Here is a tiny trained network, its code and every weight. The questions are about switching its units off for an input and a class, where a switched-off unit gives its printed mean instead of its output.

import numpy as np


def w(rows, s, z=0):
    codes = np.array(rows[::2]) - 128.0
    scale = np.full(codes.shape[1], s)
    scale[-1] = z or s
    return codes * scale


def norm(h):
    return h / np.sqrt((h * h).mean(-1, keepdims=True) + 1e-5)


def f(y):
    return y / 2 * (1 + np.tanh(0.7978845608 * (y + 0.044715 * y**3)))


def log_softmax(a):
    a = a - a.max(-1, keepdims=True)
    return a - np.log(np.exp(a).sum(-1, keepdims=True))


def net(x, mask):
    res = np.array(x, float).reshape(1, 5) / 4 @ E
    u = 0
    for l in range(2):
        y = f(norm(res) @ A[l][:, :-1].T + A[l][:, -1])
        res = res + np.where(mask[u : u + 6], y, B[l][:, -1]) @ B[l][:, :-1]
        u += 6
    return log_softmax(norm(res)[-1] @ U[:, :-1].T + U[:, -1])


A, B = {}, {}
E = w([
[127,131,130],'x0',
[68,133,46],'x1',
[28,185,212],'x2',
[129,132,130],'x3',
[91,7,156],'x4',
],0.0012)
A[0] = w([
[155,129,165,198],'L0N1',
[113,79,147,160],'L0N2',
[26,132,2,97],'L0N3',
[158,145,111,249],'L0N4',
[167,125,166,38],'L0N5',
[127,205,124,129],'L0N6',
],0.0058,0.0014)
B[0] = w([
[189,184,168,181],'L0N1',
[138,155,99,169],'L0N2',
[218,142,253,248],'L0N3',
[163,151,84,209],'L0N4',
[137,127,206,112],'L0N5',
[105,165,59,180],'L0N6',
],0.0041,0.0015)
A[1] = w([
[74,13,160,173],'L1N1',
[206,93,49,132],'L1N2',
[1,176,169,78],'L1N3',
[28,187,197,111],'L1N4',
[101,18,173,118],'L1N5',
[173,138,114,248],'L1N6',
],0.0051,0.0013)
B[1] = w([
[139,252,56,205],'L1N1',
[50,60,137,238],'L1N2',
[118,58,86,198],'L1N3',
[151,28,122,240],'L1N4',
[114,179,126,199],'L1N5',
[54,106,166,247],'L1N6',
],0.0042,0.0014)
U = w([
[101,2,102,254],'0',
[107,211,81,104],'1',
[176,109,220,8],'2',
],0.0089,0.0008)

Each question gives the input, the list of numbers given to net, and the class t.
The units are the neurons (one row each of A and B). Each row of codes is followed by its name. A weight is (code - 128) times the scale printed after its matrix; where a second scale follows, it is the last column's (A, B and U).
mask holds one flag per neuron, layer by layer. A switched-off neuron (its flag False) gives its mean, the last column of its row in B, instead of its output. The means were averaged over made-up inputs and are rounded, as every weight is.
A unit's drop is (log p(t) with every unit on - log p(t) with that unit switched off) / (log p(t) with every unit on - log p(t) with every unit switched off).
The circuit of an input: a set's keep is (log p(t) with only the set's units on - log p(t) with every unit switched off) / (log p(t) with every unit on - log p(t) with every unit switched off). Starting from all 12 units, units are removed one at a time, each time the one whose removal leaves the highest keep (on an exact tie, the one counted first), for as long as the keep stays at least 0.8.
circuit, biggest first: the units of the circuit, biggest drop first
k most important neurons: the k neurons with the biggest drops, biggest first
top k neurons in layer l: the k neurons of layer l with the biggest drops, biggest first
drop of u: that unit's drop, to one decimal
input [-5,-3,2,0,4], class 1: circuit, biggest first -> (L1N1; L0N3)
input [2,2,-6,-4,8], class 1: 2 most important neurons -> (L1N1; L1N4)
input [6,4,-2,3,0], class 2: most important neuron -> (L0N3)
input [-1,-3,-3,3,4], class 1: top 2 neurons in layer 0 -> (L0N3; L0N6)
input [7,-4,6,7,4], class 0: circuit, biggest first -> (L0N3; L1N3)
input [-1,-7,2,2,7], class 1: 3 most important neurons -> (L1N1; L0N3; L1N5)
input [-5,-3,-2,-1,3], class 1: 4 most important neurons -> (L0N3; L0N6; L1N4; L1N1)
input [-8,-1,-6,-4,-6], class 0: 2 most important neurons -> (L1N2; L1N1)
input [-6,-3,-7,5,-6], class 0: circuit, biggest first -> (L1N2; L0N3)
input [-8,3,7,-8,-5], class 0: circuit, biggest first -> (L1N4; L1N3)
input [6,3,-4,-7,-4], class 0: 3 most important neurons -> (L1N1; L1N2; L0N1)
input [7,-1,5,7,-5], class 0: 2 most important neurons -> (L0N3; L1N3)
input [-1,-2,8,-4,1], class 0: circuit, biggest first -> (L0N3; L1N4)
input [-5,6,-1,1,8], class 1: circuit, biggest first -> (L1N1)
input [3,7,5,4,4], class 2: 2 most important neurons -> (L0N3; L1N2)
input [-7,-7,7,0,-4], class 0: top 2 neurons in layer 0 -> (L0N3; L0N6)
input [-7,-1,-1,5,3], class 1: 3 most important neurons -> (L0N3; L0N6; L1N1)
input [5,8,-3,1,-7], class 2: top 2 neurons in layer 0 -> (L0N3; L0N2)
input [5,-1,6,7,-4], class 0: top 3 neurons in layer 1 -> (L1N4; L1N1; L1N3)
input [-8,7,-3,5,6], class 2: 2 most important neurons -> (L0N3; L0N6)
input [6,-1,5,6,-5], class 0: top 2 neurons in layer 0 -> (L0N3; L0N2)
input [1,5,2,8,3], class 2: drop of L0N3 -> 1.3
input [0,-3,1,-6,7], class 1: drop of L0N6 -> 0.0
input [-5,7,-5,8,-1], class 2: drop of L1N4 -> 0.1
